Below is a small trained network, with its code and all its weights. Each question gives an input and a class and asks what happens when units are switched off, that is, made to give their printed mean instead of their output.

import numpy as np


def w(rows, s, z=0):
    codes = np.array(rows[::2]) - 128.0
    scale = np.full(codes.shape[1], s)
    scale[-1] = z or s
    return codes * scale


def norm(h):
    return h / np.sqrt((h * h).mean(-1, keepdims=True) + 1e-5)


def f(y):
    return np.maximum(y, 0)


def log_softmax(a):
    a = a - a.max(-1, keepdims=True)
    return a - np.log(np.exp(a).sum(-1, keepdims=True))


def net(x, mask):
    res = np.array(x, float).reshape(1, 3) / 4 @ E
    u = 0
    for l in range(3):
        y = f(norm(res) @ A[l][:, :-1].T + A[l][:, -1])
        res = res + np.where(mask[u : u + 7], y, B[l][:, -1]) @ B[l][:, :-1]
        u += 7
    return log_softmax(norm(res)[-1] @ U[:, :-1].T + U[:, -1])


A, B = {}, {}
E = w([
[125,101,120,21,183,146],'x0',
[212,118,117,79,47,121],'x1',
[127,109,254,113,112,145],'x2',
],0.0093)
A[0] = w([
[161,106,52,135,135,79,42],'0.n0',
[129,87,111,72,187,132,1],'0.n1',
[124,139,119,156,116,7,59],'0.n2',
[155,158,105,90,169,128,85],'0.n3',
[127,138,85,158,188,99,129],'0.n4',
[146,118,113,172,138,172,116],'0.n5',
[131,156,120,103,139,184,183],'0.n6',
],0.014,0.0056)
B[0] = w([
[89,212,120,115,15,219,219],'0.n0',
[118,2,174,120,107,125,214],'0.n1',
[113,119,102,210,106,76,185],'0.n2',
[139,63,34,119,95,115,195],'0.n3',
[44,216,148,105,133,195,253],'0.n4',
[102,111,110,195,122,72,171],'0.n5',
[166,66,160,178,74,97,208],'0.n6',
],0.0077,0.0052)
A[1] = w([
[122,106,203,122,147,117,33],'1.n0',
[120,70,66,101,106,151,3],'1.n1',
[132,132,42,127,134,206,21],'1.n2',
[217,171,80,87,129,104,128],'1.n3',
[47,118,112,110,247,114,133],'1.n4',
[155,104,99,74,190,172,64],'1.n5',
[118,81,120,96,193,135,3],'1.n6',
],0.012,0.0026)
B[1] = w([
[84,192,129,97,177,116,228],'1.n0',
[82,98,169,118,118,76,222],'1.n1',
[73,187,140,2,51,106,220],'1.n2',
[198,135,57,168,216,247,183],'1.n3',
[215,105,143,191,132,202,254],'1.n4',
[141,90,108,82,56,81,179],'1.n5',
[178,77,21,115,76,53,178],'1.n6',
],0.0091,0.0048)
A[2] = w([
[107,140,127,235,144,47,109],'2.n0',
[158,194,98,212,58,64,101],'2.n1',
[178,153,228,99,136,89,167],'2.n2',
[251,154,103,68,60,163,121],'2.n3',
[111,131,158,162,134,207,169],'2.n4',
[121,110,79,101,147,195,254],'2.n5',
[123,181,233,82,178,90,40],'2.n6',
],0.011,0.0054)
B[2] = w([
[198,40,132,47,109,101,212],'2.n0',
[115,48,172,21,140,110,246],'2.n1',
[73,166,5,130,64,115,229],'2.n2',
[121,132,164,211,230,146,254],'2.n3',
[194,149,88,143,188,147,231],'2.n4',
[127,168,189,176,132,63,252],'2.n5',
[53,217,108,101,45,154,195],'2.n6',
],0.011,0.0065)
U = w([
[47,248,75,103,58,179,207],'0',
[145,31,165,69,89,91,5],'1',
[183,175,168,224,209,229,142],'2',
],0.015,0.0029)

Each question gives the input, the list of numbers given to net, and the class t.
The units are the neurons (one row each of A and B). Each row of codes is followed by its name. A weight is (code - 128) times the scale printed after its matrix; where a second scale follows, it is the last column's (A, B and U).
mask holds one flag per neuron, layer by layer. A switched-off neuron (its flag False) gives its mean, the last column of its row in B, instead of its output. The means were averaged over made-up inputs and are rounded, as every weight is.
A unit's drop is (log p(t) with every unit on - log p(t) with that unit switched off) / (log p(t) with every unit on - log p(t) with every unit switched off).
unit that matters most: the unit with the biggest drop
k most important neurons: the k neurons with the biggest drops, biggest first
top k neurons in layer l: the k neurons of layer l with the biggest drops, biggest first
drop of u: that unit's drop, to one decimal
input [-4,-5,-1], class 2: 3 most important neurons	(0.n4 1.n4 2.n4)
input [3,-4,2], class 2: top 2 neurons in layer 2	(2.n1 2.n0)
input [7,-5,-5], class 1: unit that matters most	0.n1
input [8,-6,-7], class 1: 2 most important neurons	(0.n1 2.n2)
input [-7,1,7], class 0: 3 most important neurons	(2.n2 0.n3 2.n6)
input [3,-5,6], class 0: top 2 neurons in layer 2	(2.n6 2.n2)
input [6,0,-4], class 1: 3 most important neurons	(0.n1 2.n2 2.n6)
input [0,4,4], class 0: top 2 neurons in layer 1	(1.n4 1.n0)
input [8,-2,-7], class 1: 2 most important neurons	(0.n1 2.n2)
input [-7,-6,-4], class 1: top 3 neurons in layer 2	(2.n0 2.n1 2.n3)
input [-3,2,-2], class 1: 2 most important neurons	(2.n1 0.n2)
input [5,1,5], class 0: top 4 neurons in layer 2	(2.n2 2.n1 2.n0 2.n6)
input [2,7,-3], class 2: 2 most important neurons	(2.n3 1.n3)
input [-5,7,3], class 2: unit that matters most	2.n3
input [1,7,-3], class 2: drop of 2.n3	0.3
input [0,-5,0], class 2: drop of 2.n4	0.0
input [0,8,5], class 2: drop of 2.n3	0.1
